(in the rows, 128 means zero)
Each row is followed by its class.
[117 123 134 113 134 135 133 120 137 153 134 129 135  89 112  96  88 107
 108 140 136 108 123 124  31 132 118 123  83 152 198 152 146 131 129 115
 105 114 142 131 115 132 179 141 137 158 133 107 115 109] : J529
[103 124 137  94 121 119 141 108 122 148 158 140 166  68  97  87  65  89
  90 125 160 150 108 115  87 116 152 122  82 140 205 171 206 144 127 108
  95 114 147 120 106 115 184 116 133  93 130 107 108  93] : J529
[111 118 116 109 127 135 131 138 132 129 129 114 151  78 117 135 111  91
 114 145 137 147 107 111 117 119 135 139 106 132 231 165 175 120 144 106
 116  90 138 109 113 125 142 129 149 118 134 117 119  91] : J529
[114 128 140 109 127 130 154 118 123 168 122 161 151  80 125 123  79 114
 134 123 128 132 112 108  79 116 121 130  95 124 182 168 163 124 160  94
  89 107 137  97 133 127 170 144 140 116 120 104 116  85] : J529
[174 125 132  91 125 153 145 101 118 187 128 142 111  81 159 114 123 137
 126 128 157 110 128 101  33  89 136 119  94 129 151 159 124 119 149 117
 109 126 126 121 124 142 146 106 115 178 107 117  87 183] : j919
[117 135 146 112 124 153 136 120 147 189 118 139 149 102 106  93  99 113
 118 130 133 122 126 126  38 134 137 122  83 128 179 152 167 130 148 113
  76 122  98 102 121 136 198 128 137  98 133 103 128 112] : J529
[ 92 125 124 116 118 115 134 123 115 164 133 154 145  85 115 110  88  95
 134 125 126 138 121 112  97 112 149 114 101 140 173 170 165 131 120 105
 111  55 145 117 148 122 171 143 124  98 133 111 121  98] : J529
[102 129 152  90 121 130 152 101 115 177 115 147 129  75 137  96  85 100
  97  86 165 133  93 111  45  99 154 114  56 129 155 159 166 102 148 131
  89  89 154 105 118 155 190 115 131  88 107  99 105 139] : j919
[134 102 133 109 138 123 147 121 128 206 142 128 145  97 141  92  79 144
 101 134 172 101  93 139  85  94 135 120  75 145 189 161 143 103 140 125
  96 126 134 101 124 120 149  91 117 172  90 105 120 126] : j919
[118 148  99 109 121 115 129 120 121 150 125 122 154  50 112 134  96  92
 136 161 170 151 108 105 189  95 145 112  99 121 181 184 154 141 132 128
 129 123 131 118  79 121 147 141 129 122 125 119  96 143] : J529
[ 95 140 132  74 143 121 136 110 115 210  46 137 161  81  94  61  34 107
 108 131 130 114 108 130  52 125 140 118  84 147 201 172 175 134 137 106
  87 120 148 131 131 118 186 149 136 128 128 118 160  82] : J529
[119 129 112  98 129 119 130 113  98 247 127 138 135  99 131  65  83 127
 145 115 177 106 109 106  35  93 136  88 103 141 190 166 175 134 152 132
 111 135 124 115 161 129 152 121 125 117 105 140 148 178] : j919
[129 174 124 101 123 120 153 129 131 170 136 135 113  83  96  86  90 101
 114 140 138 145 126 124  68 126 139 113 102 118 196 176 181 128 147 119
  98 105 143 105 107 130 160 141 127 108 133 107 128  95] : J529
[148 130 139 123 133 106 120 130 120 123 130 130 145 128  92  78 138 108
 108 127  96 115 147 122 151 140 113 134 149 154 138 118 125 121 103 131
 157 127 142 153 140 113 137 159 142 145 129 155 121 117] : j919
[123 124 132 108 130 110 133 110 136 200 127 145 139  68 130 108 117 104
 117 150 191 132 132 131  51 119 154 121  97 144 203 165 167 135 147  98
  99 130 127 110  99 140 156 129 130 116 115 111  87 163] : J529
[144 137 111 114 120 116 120 106 111 222 127 132 131  80 152  92  86 104
 134 142 200 169 108 103  25 104 167 105  91 155 177 174 243 149 108 123
  94 126 104 102 109 122 166  92 111  83 114 120  95 181] : j919
[120 127 142  81 129 117 153  92 132 232 132 156 151  45 111 100 121  99
 111 126 138 117 117 129  24 114 145 120  89 142 207 172 183 120 138  94
  69 123 145  92 127 129 201 163 132  98 112 101 107 118] : J529
[ 95 135 132  74 115 150 158 115 126 200 122 146 150  78 118  81 115 112
 120 123 132 127 115 114  81 122 144 125  98 143 172 168 198 119 137 103
  87 106 135 104 129 136 174 125 142  93 119 112 126  82] : J529
[ 82 122 133 101 134 135 140 123 145 162 137 127 165  94 113  97  34 107
  60 130 129 123 110 141  51 119 134 121  69 142 183 163 143 120 128 114
 134 128 154 118 138 125 171 129 160 145 135 124 140  74] : j919
[112 112 119 101 124 127 140 115 122 153 125 140 134  82  94 107  79 112
 122 143 137 136 120 122  56 109 140 155  98 139 161 165 153 118 162 117
  99 102 146 115 118 128 164 147 137 115 135 114 117 130] : J529
[114 118 120 117 134 120 139 105 124 157 119 135 181  94 124 109  72 107
 124 143 137 139 123 106  82 107 137 105 116 209 183 171 168 126 117  91
 124  92 133 113 144 137 150 125 121 129 120 105 104  86] : J529
[109 124 125 121 116 108 129 122 131 173 124 132 148  75  77 113  89 103
 116 169 171 147 109 121 130 109 160 120  92 165 202 176 174 134 192 109
  87  90 133 119 103 117 149 126 128 112 120 110  76 115] : J529
[116 126 131 118 119 152 132 119 126 138 127 133 139 106 127 112  89 111
 114 128 120 152 136 123  80 120 131 119 138 149 144 157 156 118 126 127
 112 127 125 123 153 131 152 125 133 114 131 106 130 105] : J529
[111 140 132  97 122 128 156 106 147 218 117 179 141  38 124 109  87  88
 115 135 146 113 115 132  29 133 162 137  62 146 189 193 183  98 167  76
  75 122 145  82 119 136 198 124 141  94 116  88  97 123] : J529
[118 118 135 113 143 128 107 133 131 153 102 131 137 119 103  89 100 102
 101 130 108 115 129 128  88 114 119 124 107 171 168 157 160 124 120 120
 108 125 145 118 140 119 167 137 138 147 139 121 112  93] : J529
[130 120 127 126 125 136 137 112 122 150 139 143 135  72 141 176  90  96
 132 153 142 152 131 118  69 116 138 124 113 138 162 172 164 130 128 105
 103 111 130 118 106 128 164 125 110 106 124  98  89 130] : J529
[ 80 148 134 107 132 142 142 117 118 201 126 151 177  68 100  92  34 103
 140 124 120 157 121 116   4 132 147  85 113 135 196 201 170 138 146 102
  69 115 142 104 137 126 200 167 108  75 134 103 126  85] : J529
[100 140 127 107 131 138 141 110 115 217 149 145 158  89 121  42  56 111
 114 153 117 152 118 140  19 101 127 116  56 147 192 165 172 121 141 111
  83 122 141 116 137 122 188 148 118 102 127 113 120  70] : J529
[125 131 135 102 128 111 136 125  99 177 131 117 140  84 123 127  91 118
 129 129 163 145 113 124  86 104 146 112 112 150 187 154 163 133 113 106
 116 109 119 125 118 121 122 125 123 103 116 123 131 111] : J529
[113 125 128  88 119 108 136  97 112 200 144 124 162  69 133  80  81  88
  99 141 172 123  96 129  51 125 166 110  73 142 225 204 186 124 122  98
  85 120 158 111  83 118 199 118 141 127 129 108 107 122] : J529
[123 132 115 112 124 122 136 123 117 154 109 157 142  67 102  99 101  79
 113 142 139 138 129 102 138 125 128 117 103 132 172 183 195 130 129  96
 107 101 154 119 114 124 161 140 136  66 128 121  95 142] : J529
